Here is a tiny trained network, its code and every weight. The questions are about switching its units off for an input and a class, where a switched-off unit gives its printed mean instead of its output.

import numpy as np


def w(rows, s, z=0):
    codes = np.array(rows[::2]) - 128.0
    scale = np.full(codes.shape[1], s)
    scale[-1] = z or s
    return codes * scale


def f(y):
    return y / 2 * (1 + np.tanh(0.7978845608 * (y + 0.044715 * y**3)))


def log_softmax(a):
    a = a - a.max(-1, keepdims=True)
    return a - np.log(np.exp(a).sum(-1, keepdims=True))


def net(x, mask):
    res = np.array(x, float).reshape(1, 5) / 4 @ E
    y = f(res @ A[0][:, :-1].T + A[0][:, -1])
    res = res + np.where(mask, y, B[0][:, -1]) @ B[0][:, :-1]
    return log_softmax(res[-1] @ U[:, :-1].T + U[:, -1])


A, B = {}, {}
E = w([
[183,102,41,155,99,151,223,171,101,10,73,184],'x0',
[63,189,172,70,110,132,224,69,158,113,5,135],'x1',
[143,85,166,136,44,165,126,125,161,164,163,95],'x2',
[121,160,157,138,103,126,173,199,148,179,140,91],'x3',
[117,154,144,106,56,138,93,142,92,157,129,167],'x4',
],0.013)
A[0] = w([
[182,132,139,246,167,132,67,173,59,208,197,145,254],'neuron 0',
[173,25,61,183,72,144,154,127,128,143,153,195,116],'neuron 1',
[124,194,209,134,66,55,228,6,205,122,7,157,157],'neuron 2',
[21,161,209,68,199,115,122,57,58,139,212,66,210],'neuron 3',
[180,73,55,173,54,175,222,229,64,8,71,162,184],'neuron 4',
[70,151,176,172,100,137,95,40,245,71,203,7,201],'neuron 5',
[74,196,136,201,141,2,147,118,158,55,188,135,147],'neuron 6',
[19,105,166,144,125,111,64,102,123,192,130,120,177],'neuron 7',
],0.0063,0.0058)
B[0] = w([
[188,146,40,76,176,79,48,185,65,94,158,68,224],'neuron 0',
[188,142,113,162,171,160,168,103,155,114,155,165,176],'neuron 1',
[2,177,172,120,97,176,254,13,169,67,188,151,211],'neuron 2',
[120,202,143,122,179,66,155,20,205,209,173,43,201],'neuron 3',
[146,84,124,176,137,203,231,134,115,16,134,243,251],'neuron 4',
[123,179,148,143,171,94,72,117,173,103,94,119,186],'neuron 5',
[202,78,137,83,108,117,74,100,135,159,78,168,144],'neuron 6',
[121,199,179,75,159,68,152,102,71,145,158,74,185],'neuron 7',
],0.0088,0.02)
U = w([
[201,128,142,65,173,63,2,102,116,114,151,95,223],'0',
[221,58,89,155,126,181,119,219,111,71,144,171,165],'1',
[44,162,203,71,119,99,143,32,137,169,85,123,132],'2',
[85,106,159,112,80,134,218,94,123,52,111,162,2],'3',
],0.0092,0.0032)

Each question gives the input, the list of numbers given to net, and the class t.
The units are the neurons (one row each of A and B). Each row of codes is followed by its name. A weight is (code - 128) times the scale printed after its matrix; where a second scale follows, it is the last column's (A, B and U).
mask holds one flag per neuron, in row order. A switched-off neuron (its flag False) gives its mean, the last column of its row in B, instead of its output. The means were averaged over made-up inputs and are rounded, as every weight is.
A unit's drop is (log p(t) with every unit on - log p(t) with that unit switched off) / (log p(t) with every unit on - log p(t) with every unit switched off).
The circuit of an input: a set's keep is (log p(t) with only the set's units on - log p(t) with every unit switched off) / (log p(t) with every unit on - log p(t) with every unit switched off). Starting from all 8 units, units are removed one at a time, each time the one whose removal leaves the highest keep (on an exact tie, the one counted first), for as long as the keep stays at least 0.8.
units of the circuit, in order: the units of the circuit, biggest drop first
most important unit: the unit with the biggest drop
k most important neurons: the k neurons with the biggest drops, biggest first
drop when u is switched off: that unit's drop, to one decimal
input [0,3,-2,8,-2], class 2: most important unit : neuron 4
input [0,0,1,-4,7], class 0: 3 most important neurons : (neuron 4; neuron 2; neuron 3)
input [-1,0,2,3,-3], class 0: 2 most important neurons : (neuron 2; neuron 4)
input [1,0,-1,-5,1], class 1: units of the circuit, in order : (neuron 2; neuron 3)
input [-8,0,6,4,5], class 0: 2 most important neurons : (neuron 2; neuron 0)
input [0,0,-6,0,-5], class 0: 3 most important neurons : (neuron 4; neuron 2; neuron 6)
input [6,-1,0,-8,2], class 1: drop when neuron 2 is switched off : 0.7
input [4,-2,6,1,-1], class 1: drop when neuron 2 is switched off : 0.1
input [3,0,5,-4,2], class 1: drop when neuron 3 is switched off : 0.2
input [0,-4,8,8,0], class 0: drop when neuron 1 is switched off : 0.0
input [3,0,1,-4,5], class 1: 3 most important neurons : (neuron 2; neuron 3; neuron 7)
